Here is a tiny trained network, its code and every weight. The questions are about switching its units off for an input and a class, where a switched-off unit gives its printed mean instead of its output.

import numpy as np


def w(rows, s, z=0):
    codes = np.array(rows[::2]) - 128.0
    scale = np.full(codes.shape[1], s)
    scale[-1] = z or s
    return codes * scale


def norm(h):
    return h / np.sqrt((h * h).mean(-1, keepdims=True) + 1e-5)


def f(y):
    return y / 2 * (1 + np.tanh(0.7978845608 * (y + 0.044715 * y**3)))


def log_softmax(a):
    a = a - a.max(-1, keepdims=True)
    return a - np.log(np.exp(a).sum(-1, keepdims=True))


def net(x, mask):
    res = np.array(x, float).reshape(1, 4) / 4 @ E
    u = 0
    for l in range(4):
        y = f(norm(res) @ A[l][:, :-1].T + A[l][:, -1])
        res = res + np.where(mask[u : u + 6], y, B[l][:, -1]) @ B[l][:, :-1]
        u += 6
    return log_softmax(norm(res)[-1] @ U[:, :-1].T + U[:, -1])


A, B = {}, {}
E = w([
[181,116,81,72,63,152],'x0',
[83,130,48,143,135,222],'x1',
[167,81,167,146,157,149],'x2',
[171,109,8,141,190,87],'x3',
],0.011)
A[0] = w([
[7,186,123,77,135,37,48],'0.n1',
[39,108,107,253,169,173,105],'0.n2',
[161,35,199,100,185,210,3],'0.n3',
[159,131,76,67,37,142,111],'0.n4',
[125,160,212,201,200,50,19],'0.n5',
[66,148,38,167,94,182,172],'0.n6',
],0.0064,0.0032)
B[0] = w([
[163,182,98,81,168,81,176],'0.n1',
[229,183,111,182,105,137,223],'0.n2',
[67,57,116,47,202,71,143],'0.n3',
[189,255,133,190,168,101,211],'0.n4',
[198,161,113,155,90,157,210],'0.n5',
[124,81,154,115,97,29,254],'0.n6',
],0.0074,0.0036)
A[1] = w([
[98,72,24,254,65,243,17],'1.n1',
[197,216,108,102,194,88,119],'1.n2',
[68,111,61,166,115,108,92],'1.n3',
[70,24,3,65,211,177,34],'1.n4',
[47,49,180,170,250,137,133],'1.n5',
[215,182,93,45,69,177,3],'1.n6',
],0.0053,0.004)
B[1] = w([
[125,106,174,225,97,172,175],'1.n1',
[34,84,160,155,36,84,254],'1.n2',
[73,172,122,176,81,254,141],'1.n3',
[119,87,202,103,117,80,159],'1.n4',
[146,129,79,45,105,152,170],'1.n5',
[212,179,124,169,182,180,149],'1.n6',
],0.0074,0.0028)
A[2] = w([
[150,64,143,155,39,80,62],'2.n1',
[194,126,90,49,60,147,38],'2.n2',
[172,59,118,164,217,139,126],'2.n3',
[84,180,160,76,76,166,132],'2.n4',
[155,148,169,168,71,73,108],'2.n5',
[66,191,170,192,254,88,4],'2.n6',
],0.0099,0.0019)
B[2] = w([
[88,143,123,252,174,97,189],'2.n1',
[165,249,182,175,209,241,216],'2.n2',
[117,133,154,58,116,123,224],'2.n3',
[32,69,190,108,170,107,203],'2.n4',
[123,93,16,224,181,152,253],'2.n5',
[249,239,88,113,134,253,220],'2.n6',
],0.0082,0.0041)
A[3] = w([
[94,166,84,132,29,173,35],'3.n1',
[165,113,1,80,168,84,140],'3.n2',
[170,10,168,64,212,157,55],'3.n3',
[91,64,75,121,85,252,68],'3.n4',
[223,87,166,99,121,172,116],'3.n5',
[54,215,81,81,77,68,1],'3.n6',
],0.01,0.0042)
B[3] = w([
[181,126,154,124,153,70,158],'3.n1',
[81,77,241,88,116,194,254],'3.n2',
[43,217,45,97,78,65,186],'3.n3',
[191,93,158,169,196,8,167],'3.n4',
[120,205,69,119,157,142,179],'3.n5',
[157,208,47,69,156,44,166],'3.n6',
],0.013,0.006)
U = w([
[214,186,117,152,142,247,181],'0',
[106,162,89,44,129,48,190],'1',
[62,26,210,56,115,175,203],'2',
[191,56,144,209,156,14,98],'3',
[62,75,57,189,83,164,103],'4',
[167,72,113,106,28,141,2],'5',
],0.015,0.0073)

Each question gives the input, the list of numbers given to net, and the class t.
The units are the neurons (one row each of A and B). Each row of codes is followed by its name. A weight is (code - 128) times the scale printed after its matrix; where a second scale follows, it is the last column's (A, B and U).
mask holds one flag per neuron, layer by layer. A switched-off neuron (its flag False) gives its mean, the last column of its row in B, instead of its output. The means were averaged over made-up inputs and are rounded, as every weight is.
A unit's drop is (log p(t) with every unit on - log p(t) with that unit switched off) / (log p(t) with every unit on - log p(t) with every unit switched off).
The circuit of an input: a set's keep is (log p(t) with only the set's units on - log p(t) with every unit switched off) / (log p(t) with every unit on - log p(t) with every unit switched off). Starting from the 12 units with the biggest drops (on a tie, the unit counted first), units are removed one at a time, each time the one whose removal leaves the highest keep (on an exact tie, the one counted first), for as long as the keep stays at least 0.8.
units of the circuit, in order: the units of the circuit, biggest drop first
unit that matters most: the unit with the biggest drop
k most important neurons: the k neurons with the biggest drops, biggest first
drop of u: that unit's drop, to one decimal
input [1,7,6,-4], class 3: units of the circuit, in order	3.n4
input [-1,-5,7,-2], class 1: units of the circuit, in order	3.n3; 0.n3
input [-7,-4,0,8], class 2: units of the circuit, in order	3.n2; 0.n4; 2.n3; 1.n5
input [7,-8,1,-7], class 3: 3 most important neurons	2.n1; 2.n6; 3.n2
input [-2,3,0,-1], class 4: 4 most important neurons	0.n2; 0.n6; 3.n4; 2.n1
input [-2,8,0,6], class 3: 3 most important neurons	3.n4; 1.n1; 1.n3
input [-1,-4,8,-8], class 1: units of the circuit, in order	3.n3; 3.n2; 0.n3; 3.n5
input [-7,6,8,-1], class 1: units of the circuit, in order	0.n3; 1.n5; 3.n3
input [-6,-2,1,8], class 2: 3 most important neurons	3.n2; 0.n4; 2.n2
input [-4,-5,6,0], class 1: 4 most important neurons	0.n4; 0.n3; 3.n3; 0.n2
input [4,-7,-4,3], class 3: 2 most important neurons	2.n1; 1.n2
input [5,-2,-3,-5], class 0: 4 most important neurons	2.n2; 3.n2; 1.n6; 1.n2
input [3,-8,-6,-6], class 3: units of the circuit, in order	2.n5; 2.n1
input [-8,-3,-1,-6], class 0: unit that matters most	2.n6
input [2,-1,0,-1], class 4: 4 most important neurons	0.n4; 1.n2; 2.n5; 3.n4
input [3,-3,2,-1], class 4: units of the circuit, in order	2.n5; 3.n4; 2.n6
input [7,4,-7,8], class 2: 3 most important neurons	3.n2; 2.n6; 0.n2
input [-4,-1,6,6], class 1: 2 most important neurons	3.n3; 2.n3
input [-8,-8,7,6], class 0: 2 most important neurons	2.n6; 0.n6
input [8,-5,-8,-1], class 0: unit that matters most	2.n2
input [-6,3,-6,0], class 0: 2 most important neurons	2.n6; 0.n2
input [5,3,-7,-6], class 1: 2 most important neurons	0.n4; 3.n2
input [-1,0,8,-1], class 1: drop of 3.n3	0.2
input [-3,-5,-2,7], class 2: drop of 3.n2	1.0
input [0,1,5,8], class 2: drop of 3.n2	0.6
